Below are the code and all the weights of a small trained network. Each question names an input and a target symbol and asks about switching units off, where a switched-off unit gives its printed mean instead of its output.

import numpy as np


def w(rows, s, z=0):
    codes = np.array(rows[::2]) - 128.0
    scale = np.full(codes.shape[1], s)
    scale[-1] = z or s
    return codes * scale


def f(y):
    return np.maximum(y, 0)


def softmax(a):
    e = np.exp(a - a.max(-1, keepdims=True))
    return e / e.sum(-1, keepdims=True)


def log_softmax(a):
    a = a - a.max(-1, keepdims=True)
    return a - np.log(np.exp(a).sum(-1, keepdims=True))


def net(x, mask):
    ids = ['γδεζηθμξσψω'.index(c) for c in x.split()]
    T = len(ids)
    res = E[ids] + P[:T]
    u = 0
    for l in range(3):
        q, k, v = (res @ M[l].T for M in (Q, K, V))
        z = softmax(np.where(np.tri(T) > 0, q @ k.T / 3**0.5, -1e9)) @ v
        res = res + np.where(mask[u], z, O[l][:, -1]) @ O[l][:, :-1]
        u += 1
        y = f(res @ A[l][:, :-1].T + A[l][:, -1])
        res = res + np.where(mask[u : u + 4], y, B[l][:, -1]) @ B[l][:, :-1]
        u += 4
    return log_softmax(res[-1] @ U[:, :-1].T + U[:, -1])


Q, K, V, O, A, B = {}, {}, {}, {}, {}, {}
E = w([
[111,148,143,22,57],'γ',
[203,6,89,167,121],'δ',
[83,155,97,148,133],'ε',
[126,88,164,95,217],'ζ',
[95,200,166,101,128],'η',
[134,17,173,145,135],'θ',
[163,137,86,112,174],'μ',
[152,100,108,180,119],'ξ',
[182,189,174,81,93],'σ',
[187,123,150,219,35],'ψ',
[87,186,193,167,117],'ω',
],0.019)
P = w([
[160,154,203,253,188],'0',
[126,40,138,142,31],'1',
[121,80,132,122,78],'2',
[133,124,143,139,152],'3',
[133,138,128,134,146],'4',
[129,162,106,123,140],'5',
[146,189,94,109,131],'6',
[136,194,101,116,148],'7',
[145,223,89,115,168],'8',
[158,247,66,87,120],'9',
[142,245,75,96,119],'10',
[115,222,112,110,167],'11',
[117,197,120,109,151],'12',
],0.0063)
Q[0] = w([
[254,38,107,204,102],'L0H1',
[77,43,131,119,128],'L0H1',
[143,71,61,154,94],'L0H1',
],0.0099)
K[0] = w([
[133,89,196,80,63],'L0H1',
[124,30,243,184,109],'L0H1',
[38,147,177,253,192],'L0H1',
],0.0073)
V[0] = w([
[44,117,122,171,198],'L0H1',
[67,179,71,92,29],'L0H1',
[204,194,4,27,157],'L0H1',
],0.0033)
O[0] = w([
[121,152,2,104,26,81],'L0H1',
[6,62,103,209,56,7],'L0H1',
[233,28,173,135,143,130],'L0H1',
],0.0073,0.0016)
A[0] = w([
[164,118,163,139,167,229],'L0N1',
[188,206,159,140,132,82],'L0N2',
[219,193,110,69,201,215],'L0N3',
[153,152,132,254,173,3],'L0N4',
],0.0079,0.0024)
B[0] = w([
[103,17,45,105,105,194],'L0N1',
[95,55,254,129,178,182],'L0N2',
[47,65,163,139,70,255],'L0N3',
[199,128,27,144,126,153],'L0N4',
],0.0065,0.008)
Q[1] = w([
[66,112,114,55,3],'L1H1',
[113,214,102,161,41],'L1H1',
[139,150,191,243,130],'L1H1',
],0.0054)
K[1] = w([
[182,39,78,200,88],'L1H1',
[1,88,89,215,180],'L1H1',
[126,41,131,20,51],'L1H1',
],0.0049)
V[1] = w([
[72,126,153,109,253],'L1H1',
[99,98,201,113,150],'L1H1',
[210,137,140,133,78],'L1H1',
],0.008)
O[1] = w([
[75,90,128,57,2,111],'L1H1',
[37,168,80,153,111,252],'L1H1',
[196,148,81,120,171,139],'L1H1',
],0.0096,0.0028)
A[1] = w([
[130,181,209,254,71,1],'L1N1',
[118,108,150,140,193,191],'L1N2',
[145,125,206,81,60,167],'L1N3',
[7,141,220,73,232,87],'L1N4',
],0.0078,0.0038)
B[1] = w([
[87,160,118,74,255,186],'L1N1',
[111,158,80,225,159,222],'L1N2',
[209,132,138,147,222,228],'L1N3',
[176,137,117,53,40,252],'L1N4',
],0.01,0.0044)
Q[2] = w([
[25,132,65,131,71],'L2H1',
[118,223,185,108,243],'L2H1',
[242,182,253,199,17],'L2H1',
],0.0047)
K[2] = w([
[180,169,85,53,148],'L2H1',
[169,112,119,56,131],'L2H1',
[4,111,29,134,171],'L2H1',
],0.0038)
V[2] = w([
[218,200,170,99,98],'L2H1',
[119,126,93,147,152],'L2H1',
[133,105,253,125,155],'L2H1',
],0.013)
O[2] = w([
[180,176,121,29,97,3],'L2H1',
[71,94,123,152,2,170],'L2H1',
[189,102,240,227,57,164],'L2H1',
],0.0093,0.0033)
A[2] = w([
[91,166,136,154,69,254],'L2N1',
[174,2,88,56,44,140],'L2N2',
[76,122,85,92,203,253],'L2N3',
[156,29,197,72,215,101],'L2N4',
],0.0085,0.002)
B[2] = w([
[144,148,254,137,59,162],'L2N1',
[42,71,195,25,254,253],'L2N2',
[24,177,73,96,122,208],'L2N3',
[73,110,49,160,72,247],'L2N4',
],0.0064,0.0056)
U = w([
[58,129,131,79,155,23],'γ',
[181,144,59,64,125,150],'δ',
[45,107,132,152,123,119],'ε',
[33,185,76,154,36,115],'ζ',
[216,48,203,179,89,164],'η',
[145,172,111,202,222,114],'θ',
[139,67,65,134,202,3],'μ',
[16,179,206,165,147,147],'ξ',
[29,85,198,225,120,177],'σ',
[143,140,2,187,14,196],'ψ',
[88,153,127,96,27,147],'ω',
],0.0079,0.0066)

Each question gives the input, a string of symbols that net reads in full, and the target symbol t.
The units are the heads (3 rows each of Q, K, V and O) and the neurons (one row each of A and B). Each row of codes is followed by its name. A weight is (code - 128) times the scale printed after its matrix; where a second scale follows, it is the last column's (O, A, B and U).
mask holds one flag per unit, layer by layer, with each layer's heads first. A switched-off unit (its flag False) gives its mean, the last column of its rows in O or B, instead of its output. The means were averaged over made-up inputs and are rounded, as every weight is.
A unit's drop is (log p(t) with every unit on - log p(t) with that unit switched off) / (log p(t) with every unit on - log p(t) with every unit switched off).
The circuit of an input: a set's keep is (log p(t) with only the set's units on - log p(t) with every unit switched off) / (log p(t) with every unit on - log p(t) with every unit switched off). Starting from the 12 units with the biggest drops (on a tie, the unit counted first), units are removed one at a time, each time the one whose removal leaves the highest keep (on an exact tie, the one counted first), for as long as the keep stays at least 0.8.
circuit, biggest first: the units of the circuit, biggest drop first
k most important neurons: the k neurons with the biggest drops, biggest first
top k neurons in layer l: the k neurons of layer l with the biggest drops, biggest first
input ω μ ξ ψ δ ψ η ξ, target ψ: top 3 neurons in layer 1 => [L1N1; L1N3; L1N4]
input μ μ δ μ θ μ, target σ: circuit, biggest first => [L1N4; L2H1]
input θ ζ θ δ ε, target ζ: top neuron in layer 1 => [L1N3]
input ψ ω μ, target ψ: top 3 neurons in layer 1 => [L1N4; L1N2; L1N1]
input σ δ δ σ γ, target δ: circuit, biggest first => [L1H1; L2H1]
input θ μ μ μ η δ θ θ ψ μ σ μ σ, target η: circuit, biggest first => [L1N3; L0H1]
input μ σ σ σ ω μ μ σ, target σ: 4 most important neurons => [L0N3; L0N1; L0N2; L2N4]
input μ μ μ σ, target σ: circuit, biggest first => [L0N3; L2H1; L1N4]
input δ ω ε γ δ σ ψ, target θ: 2 most important neurons => [L1N1; L1N4]
input θ δ γ θ ψ σ, target η: top 2 neurons in layer 0 => [L0N3; L0N2]
input θ θ μ ω μ θ μ δ μ δ μ, target σ: 2 most important neurons => [L0N3; L1N4]
input η μ μ δ, target μ: 2 most important neurons => [L2N2; L0N2]
input θ θ θ ε, target ζ: top 2 neurons in layer 1 => [L1N3; L1N1]
input μ ψ σ θ θ θ σ ψ ω σ θ θ, target η: circuit, biggest first => [L2H1]
input ξ ψ η δ ζ, target γ: top 2 neurons in layer 0 => [L0N4; L0N3]
input γ ψ μ ξ, target ψ: top 2 neurons in layer 0 => [L0N3; L0N4]
input σ γ δ, target μ: top 3 neurons in layer 0 => [L0N3; L0N2; L0N1]
input σ θ η, target ω: top 2 neurons in layer 2 => [L2N2; L2N1]
input η σ θ γ, target δ: top 2 neurons in layer 1 => [L1N4; L1N3]
input μ μ ω δ σ θ σ δ σ θ θ η, target ω: circuit, biggest first => [L1N4]
